Below are the code and all the weights of a small trained network. Each question names an input and a class and asks about switching units off, where a switched-off unit gives its printed mean instead of its output.

import numpy as np


def w(rows, s, z=0):
    codes = np.array(rows[::2]) - 128.0
    scale = np.full(codes.shape[1], s)
    scale[-1] = z or s
    return codes * scale


def f(y):
    return y / 2 * (1 + np.tanh(0.7978845608 * (y + 0.044715 * y**3)))


def log_softmax(a):
    a = a - a.max(-1, keepdims=True)
    return a - np.log(np.exp(a).sum(-1, keepdims=True))


def net(x, mask):
    res = np.array(x, float).reshape(1, 5) / 4 @ E
    y = f(res @ A[0][:, :-1].T + A[0][:, -1])
    res = res + np.where(mask, y, B[0][:, -1]) @ B[0][:, :-1]
    return log_softmax(res[-1] @ U[:, :-1].T + U[:, -1])


A, B = {}, {}
E = w([
[214,61,12,165,241],'x0',
[61,227,147,67,255],'x1',
[134,127,132,128,132],'x2',
[127,126,130,125,129],'x3',
[218,211,40,3,72],'x4',
],0.0049)
A[0] = w([
[179,36,114,175,8,95],'N1',
[194,198,68,30,59,62],'N2',
[43,182,224,101,28,87],'N3',
[189,197,57,39,68,90],'N4',
[80,199,136,92,219,51],'N5',
[183,77,47,147,214,85],'N6',
[174,81,34,173,213,88],'N7',
[71,186,247,104,37,105],'N8',
[186,62,120,184,17,60],'N9',
[214,77,53,154,210,61],'N10',
[48,60,206,216,161,83],'N11',
[176,38,124,156,43,83],'N12',
[176,126,73,139,249,137],'N13',
[209,59,47,138,229,101],'N14',
[37,110,237,221,115,74],'N15',
[85,198,188,126,40,13],'N16',
[187,52,114,191,8,92],'N17',
[114,157,199,54,45,5],'N18',
[68,67,215,236,177,124],'N19',
[87,171,152,64,239,194],'N20',
[182,37,121,166,20,80],'N21',
[84,163,242,89,50,95],'N22',
[219,207,65,29,72,87],'N23',
[153,70,124,232,208,186],'N24',
[63,228,162,86,231,116],'N25',
[29,76,182,253,160,117],'N26',
],0.0054,0.0032)
B[0] = w([
[80,219,240,204,235,218],'N1',
[188,24,122,37,226,218],'N2',
[56,76,18,188,13,228],'N3',
[200,44,132,25,213,224],'N4',
[49,192,213,186,227,161],'N5',
[63,101,37,232,34,189],'N6',
[96,67,36,146,30,197],'N7',
[58,107,16,196,5,234],'N8',
[36,211,230,187,230,186],'N9',
[32,82,48,186,29,187],'N10',
[221,50,113,21,188,221],'N11',
[62,203,231,165,209,181],'N12',
[49,196,116,223,43,208],'N13',
[58,138,25,184,22,220],'N14',
[194,31,53,38,119,218],'N15',
[40,27,31,160,92,153],'N16',
[69,220,242,186,223,216],'N17',
[39,28,16,81,132,151],'N18',
[232,61,148,13,185,250],'N19',
[132,237,220,209,154,241],'N20',
[61,226,230,192,234,199],'N21',
[45,108,18,209,13,207],'N22',
[215,32,130,2,231,244],'N23',
[197,95,100,72,60,247],'N24',
[107,223,224,204,203,225],'N25',
[246,46,138,37,193,253],'N26',
],0.0049,0.003)
U = w([
[46,90,28,195,44,91],'0',
[221,39,143,24,217,3],'1',
[63,253,242,214,233,8],'2',
[196,165,156,147,79,242],'3',
],0.0055,0.0038)

Each question gives the input, the list of numbers given to net, and the class t.
The units are the neurons (one row each of A and B). Each row of codes is followed by its name. A weight is (code - 128) times the scale printed after its matrix; where a second scale follows, it is the last column's (A, B and U).
mask holds one flag per neuron, in row order. A switched-off neuron (its flag False) gives its mean, the last column of its row in B, instead of its output. The means were averaged over made-up inputs and are rounded, as every weight is.
A unit's drop is (log p(t) with every unit on - log p(t) with that unit switched off) / (log p(t) with every unit on - log p(t) with every unit switched off).
The circuit of an input: a set's keep is (log p(t) with only the set's units on - log p(t) with every unit switched off) / (log p(t) with every unit on - log p(t) with every unit switched off). Starting from the 12 units with the biggest drops (on a tie, the unit counted first), units are removed one at a time, each time the one whose removal leaves the highest keep (on an exact tie, the one counted first), for as long as the keep stays at least 0.8.
circuit, biggest first: the units of the circuit, biggest drop first
k most important neurons: the k neurons with the biggest drops, biggest first
drop when u is switched off: that unit's drop, to one decimal
input [6,7,0,-7,3], class 2: circuit, biggest first -> [N20, N25]
input [-1,8,-2,-1,6], class 2: circuit, biggest first -> [N25, N20]
input [8,-2,3,3,-6], class 0: circuit, biggest first -> [N14, N10]
input [-6,4,2,-3,7], class 1: 3 most important neurons -> [N23, N2, N4]
input [-6,-7,7,2,-3], class 2: 4 most important neurons -> [N1, N17, N21, N9]
input [-7,-6,-3,-8,-8], class 1: 3 most important neurons -> [N26, N19, N11]
input [-7,-1,4,8,8], class 1: 2 most important neurons -> [N23, N2]
input [0,-8,-7,1,-8], class 1: 4 most important neurons -> [N26, N19, N11, N15]
input [-1,-5,-6,-1,-5], class 1: drop when N21 is switched off -> -0.1
input [-6,-7,-5,7,5], class 2: drop when N17 is switched off -> 0.3
input [5,5,5,-6,-8], class 1: drop when N26 is switched off -> 0.2
input [-7,7,3,-2,6], class 0: drop when N9 is switched off -> 0.1
